Below are the code and all the weights of a small trained network. Each question names an input and a class and asks about switching units off, where a switched-off unit gives its printed mean instead of its output.

import numpy as np


def w(rows, s, z=0):
    codes = np.array(rows[::2]) - 128.0
    scale = np.full(codes.shape[1], s)
    scale[-1] = z or s
    return codes * scale


def f(y):
    return y / 2 * (1 + np.tanh(0.7978845608 * (y + 0.044715 * y**3)))


def log_softmax(a):
    a = a - a.max(-1, keepdims=True)
    return a - np.log(np.exp(a).sum(-1, keepdims=True))


def net(x, mask):
    res = np.array(x, float).reshape(1, 3) / 4 @ E
    y = f(res @ A[0][:, :-1].T + A[0][:, -1])
    res = res + np.where(mask, y, B[0][:, -1]) @ B[0][:, :-1]
    return log_softmax(res[-1] @ U[:, :-1].T + U[:, -1])


A, B = {}, {}
E = w([
[109,213,136,180,26,67,99,15],'x0',
[39,158,50,168,166,225,94,81],'x1',
[177,251,69,1,85,136,165,118],'x2',
],0.0082)
A[0] = w([
[185,149,203,101,157,33,145,160,9],'N1',
[110,99,127,133,186,174,144,251,83],'N2',
[71,164,91,128,134,223,75,125,21],'N3',
[138,188,90,55,113,125,112,144,44],'N4',
[65,141,70,200,150,219,123,117,4],'N5',
[133,74,121,69,216,165,119,151,35],'N6',
[85,142,59,137,154,205,73,93,250],'N7',
[154,72,122,98,181,167,132,173,14],'N8',
[2,147,61,114,160,135,110,110,115],'N9',
[156,46,196,118,59,41,137,165,109],'N10',
[132,129,153,126,89,72,68,19,27],'N11',
[185,143,220,113,98,97,150,165,150],'N12',
[136,183,3,52,119,136,190,135,130],'N13',
[114,65,176,204,183,69,43,113,28],'N14',
[97,138,128,190,81,50,119,51,66],'N15',
[135,34,120,52,160,160,195,156,28],'N16',
[70,70,181,203,161,87,75,134,155],'N17',
[171,183,95,39,119,112,181,88,138],'N18',
[96,153,172,155,93,87,125,31,25],'N19',
],0.0074,0.0038)
B[0] = w([
[222,203,109,160,166,133,66,148,185],'N1',
[106,197,61,140,95,146,188,116,222],'N2',
[231,193,152,197,127,95,59,123,181],'N3',
[95,3,3,97,183,76,124,37,185],'N4',
[199,198,134,185,193,117,81,140,190],'N5',
[164,192,85,130,76,207,199,80,190],'N6',
[148,171,175,190,100,86,73,230,243],'N7',
[167,130,41,115,87,181,194,82,180],'N8',
[196,190,198,177,110,102,60,169,198],'N9',
[163,173,128,233,166,137,54,188,238],'N10',
[151,182,94,123,116,221,140,88,200],'N11',
[176,215,167,224,109,72,71,205,210],'N12',
[66,81,65,131,202,110,84,94,250],'N13',
[90,50,3,92,207,98,105,53,224],'N14',
[121,183,87,97,96,195,209,73,224],'N15',
[131,168,84,159,84,183,145,86,199],'N16',
[46,95,43,79,200,65,104,57,254],'N17',
[78,121,64,86,212,98,83,110,237],'N18',
[192,201,56,84,86,224,204,103,201],'N19',
],0.0075,0.0071)
U = w([
[82,86,77,106,210,65,84,78,93],'0',
[220,174,167,191,122,97,49,193,93],'1',
[160,162,97,119,47,248,213,88,121],'2',
[57,123,187,123,103,86,107,188,253],'3',
[149,76,210,98,85,150,146,110,97],'4',
[134,91,162,97,54,103,158,140,98],'5',
[135,96,201,102,72,126,168,116,99],'6',
],0.011,0.017)

Each question gives the input, the list of numbers given to net, and the class t.
The units are the neurons (one row each of A and B). Each row of codes is followed by its name. A weight is (code - 128) times the scale printed after its matrix; where a second scale follows, it is the last column's (A, B and U).
mask holds one flag per neuron, in row order. A switched-off neuron (its flag False) gives its mean, the last column of its row in B, instead of its output. The means were averaged over made-up inputs and are rounded, as every weight is.
A unit's drop is (log p(t) with every unit on - log p(t) with that unit switched off) / (log p(t) with every unit on - log p(t) with every unit switched off).
unit that matters most: the unit with the biggest drop
top k neurons: the k neurons with the biggest drops, biggest first
drop when u is switched off: that unit's drop, to one decimal
input [1,5,6], class 0: unit that matters most	N13
input [-3,6,6], class 0: top 2 neurons	[N13 N4]
input [-5,8,-7], class 1: top 2 neurons	[N7 N9]
input [-8,8,-7], class 1: top 3 neurons	[N7 N5 N9]
input [2,1,3], class 3: top 2 neurons	[N17 N14]
input [-6,5,-4], class 2: top 2 neurons	[N6 N2]
input [-3,1,-2], class 3: top 2 neurons	[N19 N15]
input [-3,-3,2], class 3: top 2 neurons	[N19 N3]
input [6,7,6], class 1: top 4 neurons	[N7 N9 N3 N17]
input [-7,-3,5], class 2: drop when N17 is switched off	0.2
input [6,7,3], class 1: drop when N7 is switched off	0.2
input [-1,-3,1], class 3: drop when N5 is switched off	0.3
input [6,-5,1], class 2: drop when N1 is switched off	-0.1
input [-3,4,2], class 1: top neuron	[N17]
